Each row has a class, written after it.
0 -4 4 -11 47 23 -5 4 9 17 25 0 25 -32 7 -47 -8 3 51 9 0 -5 10 10 -9 2 -> S
-18 -34 7 -9 8 18 8 10 -2 3 43 -13 1 -15 27 -24 8 -28 39 -9 14 -37 4 -6
 -13 -19 -> C
24 -3 5 -11 30 39 -93 -4 20 -18 45 -32 9 -14 -8 -24 -6 14 55 -12 6 18 12
 -3 -6 -1 -> X
1 15 11 -8 -3 6 -14 8 4 -1 10 -8 14 -21 -2 -29 -12 -15 18 -27 -19 10 -1
 10 -13 -14 -> C
5 43 2 27 45 7 -23 0 13 6 50 3 14 -72 21 -28 12 -6 35 29 34 4 -4 -2 -14
 8 -> G
17 -15 -28 -33 15 10 -60 -11 25 -9 5 -14 -27 30 7 -59 -13 31 94 -16 -14
 6 19 -4 -31 -31 -> S
17 13 13 -13 14 35 -59 -21 15 -5 6 -4 7 -23 -8 -39 -3 -15 40 -2 10 38 18
 -6 -19 -11 -> X
9 -7 3 12 35 17 -36 -5 11 -6 43 -5 -8 -51 47 -43 0 3 57 13 28 -9 18 -13
 -7 11 -> S
8 -24 4 -24 34 54 -64 -11 20 -5 73 -37 15 -37 9 -35 3 16 69 -14 16 33
 -12 9 -16 -23 -> X
11 34 13 -3 11 47 -15 -8 -4 -18 2 12 2 -12 -28 -50 -9 1 86 -8 8 22 16 0
 -20 -1 -> X
-12 -9 11 -11 15 31 -38 -25 16 -7 31 -10 11 -28 9 -24 2 -6 16 -13 14 -8
 2 0 -3 15 -> X
8 -7 -1 3 34 11 -73 0 22 -5 50 -21 2 -52 17 -52 -3 -3 89 13 18 9 20 -4
 -20 -3 -> G
7 0 8 -6 12 26 -26 -4 8 -5 6 -2 2 -1 11 3 -11 -6 23 3 26 22 0 75 3 -11 -> X
0 -1 -5 3 15 3 -37 0 11 2 43 -37 7 -58 -20 -45 -3 -4 72 6 11 -6 9 -1 -13
 -2 -> G
14 15 1 14 38 14 -27 -20 13 -14 33 -9 -12 -57 -5 -5 0 -2 17 16 30 39 -14
 18 4 -2 -> G
1 -11 -1 20 50 26 -58 -5 21 10 58 -51 -2 -62 58 -31 -8 23 63 -2 0 22 11
 2 2 9 -> G
4 19 19 5 21 13 -3 18 13 4 -4 25 -3 -21 11 -74 -21 6 84 -11 -9 -12 17 14
 -27 6 -> C
2 -24 -3 1 20 24 -80 5 44 8 78 -53 5 -72 25 0 5 -10 52 -9 25 1 20 -8 -7
 2 -> G
10 4 9 -18 14 9 5 -15 5 -10 -14 -5 -1 1 -22 -7 -10 2 -3 -3 8 15 13 0 4
 10 -> X
16 -5 18 5 23 26 -3 -2 5 -1 18 45 -5 -31 9 -33 3 2 38 -21 -11 39 -19 11
 -20 -14 -> S
-4 -14 3 -14 36 1 19 10 1 8 13 5 3 -36 -1 -51 4 2 43 7 -1 -1 -9 7 -12 3 -> S
3 -26 -25 4 35 -17 -19 -2 17 -5 22 -30 -17 8 40 26 -3 19 55 28 15 -26 17
 -11 -10 3 -> G
0 -7 -3 10 35 10 -22 -3 8 4 18 11 -3 -43 41 -34 7 -7 13 7 -11 16 14 -1 4
 13 -> G
11 -9 7 -1 24 11 -73 19 33 9 38 -53 2 -52 40 -3 -28 -3 58 -24 7 3 13 -8
 -7 -7 -> X
9 6 9 -7 9 24 -35 2 -6 -5 3 9 12 -1 13 -6 0 -18 1 -7 19 14 25 13 5 5 -> X
17 0 4 4 12 21 -16 4 10 0 37 -24 -27 -18 5 9 -22 6 5 6 -3 1 -5 16 19 9 -> C
4 -6 34 -13 5 25 -49 -22 12 1 35 2 9 -13 14 -23 -4 -7 33 1 21 13 2 9 -14
 -1 -> X
-2 -8 4 -7 34 11 0 -10 17 8 41 -3 4 -31 65 -40 -1 -5 56 2 37 -13 17 4 0
 4 -> G
9 -6 1 -16 11 27 -69 -9 15 -20 27 -21 -6 -12 -21 -38 -9 4 69 22 -10 21
 18 -12 -21 -16 -> X
7 -10 -6 6 29 -3 30 -3 -2 3 1 9 10 -33 10 -51 -3 6 41 -5 15 25 -2 3 -23
 1 -> G
-4 5 2 9 -3 27 -35 25 15 -18 -11 8 -2 -8 17 -18 -18 0 18 -4 -29 22 -16 9
 -2 17 -> C
